Below are the code and all the weights of a small trained network. Each question names an input and a target symbol and asks about switching units off, where a switched-off unit gives its printed mean instead of its output.

import numpy as np


def w(rows, s, z=0):
    codes = np.array(rows[::2]) - 128.0
    scale = np.full(codes.shape[1], s)
    scale[-1] = z or s
    return codes * scale


def norm(h):
    return h / np.sqrt((h * h).mean(-1, keepdims=True) + 1e-5)


def f(y):
    return np.maximum(y, 0)


def softmax(a):
    e = np.exp(a - a.max(-1, keepdims=True))
    return e / e.sum(-1, keepdims=True)


def log_softmax(a):
    a = a - a.max(-1, keepdims=True)
    return a - np.log(np.exp(a).sum(-1, keepdims=True))


def net(x, mask):
    ids = ['ζθλστφω'.index(c) for c in x.split()]
    T = len(ids)
    res = E[ids] + P[:T]
    r = norm(res)
    for j in range(2):
        rows = slice(4 * j, 4 * j + 4)
        q, k, v = (r @ M[0][rows].T for M in (Q, K, V))
        z = softmax(np.where(np.tri(T) > 0, q @ k.T / 4**0.5, -1e9)) @ v
        o = O[0][rows]
        res = res + np.where(mask[j], z, o[:, -1]) @ o[:, :-1]
    y = f(norm(res) @ A[0][:, :-1].T + A[0][:, -1])
    res = res + np.where(mask[2:18], y, B[0][:, -1]) @ B[0][:, :-1]
    return log_softmax(norm(res)[-1] @ U[:, :-1].T + U[:, -1])


Q, K, V, O, A, B = {}, {}, {}, {}, {}, {}
E = w([
[110,130,6,191,155,177,126,146,171,168],'ζ',
[110,91,128,145,122,183,74,151,71,65],'θ',
[113,93,158,147,97,187,172,169,129,109],'λ',
[159,94,143,160,45,101,150,149,20,140],'σ',
[84,152,159,168,128,88,135,47,173,77],'τ',
[162,40,162,131,60,74,99,163,131,121],'φ',
[190,120,122,81,89,186,145,113,154,54],'ω',
],0.014)
P = w([
[227,165,254,117,28,222,3,146,73,183],'0',
[154,180,172,90,73,239,40,154,44,122],'1',
[157,128,165,122,84,201,110,144,43,85],'2',
[123,100,112,105,106,172,178,142,51,67],'3',
[97,61,94,93,109,146,197,139,48,64],'4',
[100,30,94,110,107,134,207,131,71,73],'5',
[104,17,74,127,113,107,235,134,63,78],'6',
[97,9,57,135,102,90,229,139,64,65],'7',
[59,1,42,85,80,52,224,157,96,20],'8',
],0.0044)
Q[0] = w([
[134,151,69,146,81,132,152,105,119,118],'H0',
[113,81,175,109,198,144,79,100,95,166],'H0',
[150,1,114,159,35,168,126,128,87,36],'H0',
[91,194,96,139,129,125,108,143,146,159],'H0',
[152,199,133,123,117,152,82,171,163,146],'H1',
[164,159,132,57,79,171,97,217,93,210],'H1',
[162,156,138,81,204,170,88,146,90,173],'H1',
[155,100,123,108,96,109,83,76,118,128],'H1',
],0.0058)
K[0] = w([
[172,112,100,91,151,134,72,109,142,158],'H0',
[78,174,124,106,138,125,62,137,78,73],'H0',
[14,254,2,211,162,60,120,143,213,190],'H0',
[114,115,90,28,169,95,114,202,66,50],'H0',
[73,141,148,151,87,178,131,206,79,42],'H1',
[103,156,245,69,122,108,115,82,73,48],'H1',
[132,133,207,61,128,111,186,165,143,145],'H1',
[58,145,150,169,135,83,156,109,158,155],'H1',
],0.0054)
V[0] = w([
[178,61,135,104,125,161,120,160,15,37],'H0',
[64,183,135,139,118,87,132,75,121,88],'H0',
[156,152,61,144,237,136,117,186,121,179],'H0',
[177,113,42,33,117,145,145,222,118,189],'H0',
[129,130,82,154,206,177,159,99,159,254],'H1',
[100,132,105,137,152,80,129,104,154,149],'H1',
[195,87,111,96,148,154,157,254,89,154],'H1',
[116,114,33,93,196,147,88,136,183,218],'H1',
],0.006)
O[0] = w([
[170,150,138,123,52,186,75,88,65,92,145],'H0',
[105,33,62,104,129,116,186,140,78,162,163],'H0',
[162,178,130,213,157,106,91,164,223,107,44],'H0',
[181,255,134,242,94,110,137,152,125,139,2],'H0',
[78,135,157,171,23,22,169,96,61,146,39],'H1',
[104,173,101,181,118,91,69,64,132,84,53],'H1',
[165,128,23,70,26,197,126,224,84,128,120],'H1',
[129,172,76,191,48,176,107,43,117,105,14],'H1',
],0.0063,0.0049)
A[0] = w([
[138,140,89,180,104,104,117,155,175,126,222],'N0',
[98,100,172,122,82,148,170,148,185,140,95],'N1',
[191,171,127,85,145,142,102,70,136,129,107],'N2',
[78,125,172,30,199,128,114,71,140,118,6],'N3',
[123,162,218,153,81,111,123,71,130,86,117],'N4',
[151,142,102,155,142,118,122,62,192,64,120],'N5',
[185,109,116,107,108,123,120,146,161,127,89],'N6',
[199,70,98,88,255,145,145,211,149,121,94],'N7',
[124,137,113,85,124,105,70,81,95,163,76],'N8',
[125,85,121,140,221,124,146,184,156,150,44],'N9',
[139,125,163,32,124,203,100,107,83,144,151],'N10',
[125,89,69,79,186,171,163,149,151,180,183],'N11',
[179,114,144,109,10,113,69,87,70,105,106],'N12',
[70,180,135,220,125,70,175,111,157,108,62],'N13',
[128,123,152,117,140,168,119,202,129,158,170],'N14',
[147,71,60,79,110,114,106,119,112,144,80],'N15',
],0.009,0.0025)
B[0] = w([
[93,93,152,89,123,91,131,93,111,130,180],'N0',
[126,128,110,124,107,102,114,150,108,90,164],'N1',
[80,118,105,93,167,121,173,141,140,157,137],'N2',
[128,92,142,80,147,84,131,109,118,176,201],'N3',
[183,120,158,138,145,152,111,186,137,164,156],'N4',
[88,88,158,143,165,129,139,161,111,143,153],'N5',
[100,146,99,177,126,139,163,73,155,148,154],'N6',
[155,198,140,246,62,130,82,124,147,152,254],'N7',
[141,139,148,199,113,161,145,128,150,87,136],'N8',
[121,169,93,179,94,161,136,121,147,149,185],'N9',
[77,91,106,110,157,72,173,104,126,95,225],'N10',
[146,125,229,135,187,133,98,164,143,161,222],'N11',
[160,199,127,134,143,148,108,139,156,148,178],'N12',
[134,86,112,65,189,129,129,167,140,110,175],'N13',
[109,116,114,151,110,78,127,67,132,131,190],'N14',
[133,108,120,104,175,130,120,115,150,173,178],'N15',
],0.011)
U = w([
[183,184,172,188,123,144,44,169,192,168,145],'ζ',
[112,109,215,192,44,142,162,148,133,62,8],'θ',
[80,97,1,153,80,105,165,98,136,86,216],'λ',
[116,57,163,106,224,104,140,165,138,132,158],'σ',
[135,110,127,123,142,184,27,108,94,50,41],'τ',
[186,155,111,103,106,139,158,147,43,157,148],'φ',
[157,172,110,99,156,190,209,114,181,102,108],'ω',
],0.0079,0.0016)

Each question gives the input, a string of symbols that net reads in full, and the target symbol t.
The units are the heads (4 rows each of Q, K, V and O) and the neurons (one row each of A and B). Each row of codes is followed by its name. A weight is (code - 128) times the scale printed after its matrix; where a second scale follows, it is the last column's (O, A, B and U).
mask holds one flag per unit, heads first, then neurons. A switched-off unit (its flag False) gives its mean, the last column of its rows in O or B, instead of its output. The means were averaged over made-up inputs and are rounded, as every weight is.
A unit's drop is (log p(t) with every unit on - log p(t) with that unit switched off) / (log p(t) with every unit on - log p(t) with every unit switched off).
The circuit of an input: a set's keep is (log p(t) with only the set's units on - log p(t) with every unit switched off) / (log p(t) with every unit on - log p(t) with every unit switched off). Starting from the 12 units with the biggest drops (on a tie, the unit counted first), units are removed one at a time, each time the one whose removal leaves the highest keep (on an exact tie, the one counted first), for as long as the keep stays at least 0.8.
circuit, biggest first: the units of the circuit, biggest drop first
k most important neurons: the k neurons with the biggest drops, biggest first
which heads matter: for each layer, one digit per head in row order, 1 if its drop is at least 0.15 and else 0, layers parted by /
drop of u: that unit's drop, to one decimal
input σ ω λ θ, target τ: which heads matter -> 11
input τ φ τ ζ τ ω, target ζ: which heads matter -> 10
input ζ σ ζ τ φ ζ, target λ: 2 most important neurons -> (N11 N3)
input φ ζ φ λ, target ζ: circuit, biggest first -> (H0)
input λ λ τ σ φ ζ λ ω φ, target θ: which heads matter -> 10
input ζ φ φ τ, target ζ: circuit, biggest first -> (H1 N12 N4)
input τ τ τ τ φ ω ζ λ, target ζ: circuit, biggest first -> (H0 N7)
input ω τ ζ τ, target θ: which heads matter -> 11
input ζ θ φ ζ, target λ: 3 most important neurons -> (N7 N11 N0)
input τ λ θ φ ζ τ, target θ: 3 most important neurons -> (N4 N3 N10)
input φ ζ λ λ ω ω θ τ, target ζ: 2 most important neurons -> (N4 N12)
input ζ σ φ ζ σ λ, target θ: 3 most important neurons -> (N10 N3 N15)
input τ τ ζ θ σ λ τ τ, target λ: 3 most important neurons -> (N11 N7 N3)
input τ φ ζ λ λ, target θ: which heads matter -> 01
input λ ζ φ λ λ λ φ τ φ, target λ: which heads matter -> 11
input λ ω λ σ, target φ: which heads matter -> 10
input φ ζ σ λ λ ω, target ζ: most important neuron -> (N10)
input λ θ σ τ τ φ ζ τ, target λ: 4 most important neurons -> (N11 N7 N13 N3)
input ζ λ λ θ, target ζ: drop of N10 -> 0.3
input θ φ θ ω, target ω: drop of H0 -> 1.4
input ω τ ζ λ λ ω, target θ: drop of N2 -> 0.0
input ω λ λ ζ λ τ σ ω, target θ: drop of N10 -> 0.1
input φ τ ω σ φ ζ, target ζ: most important neuron -> (N11)
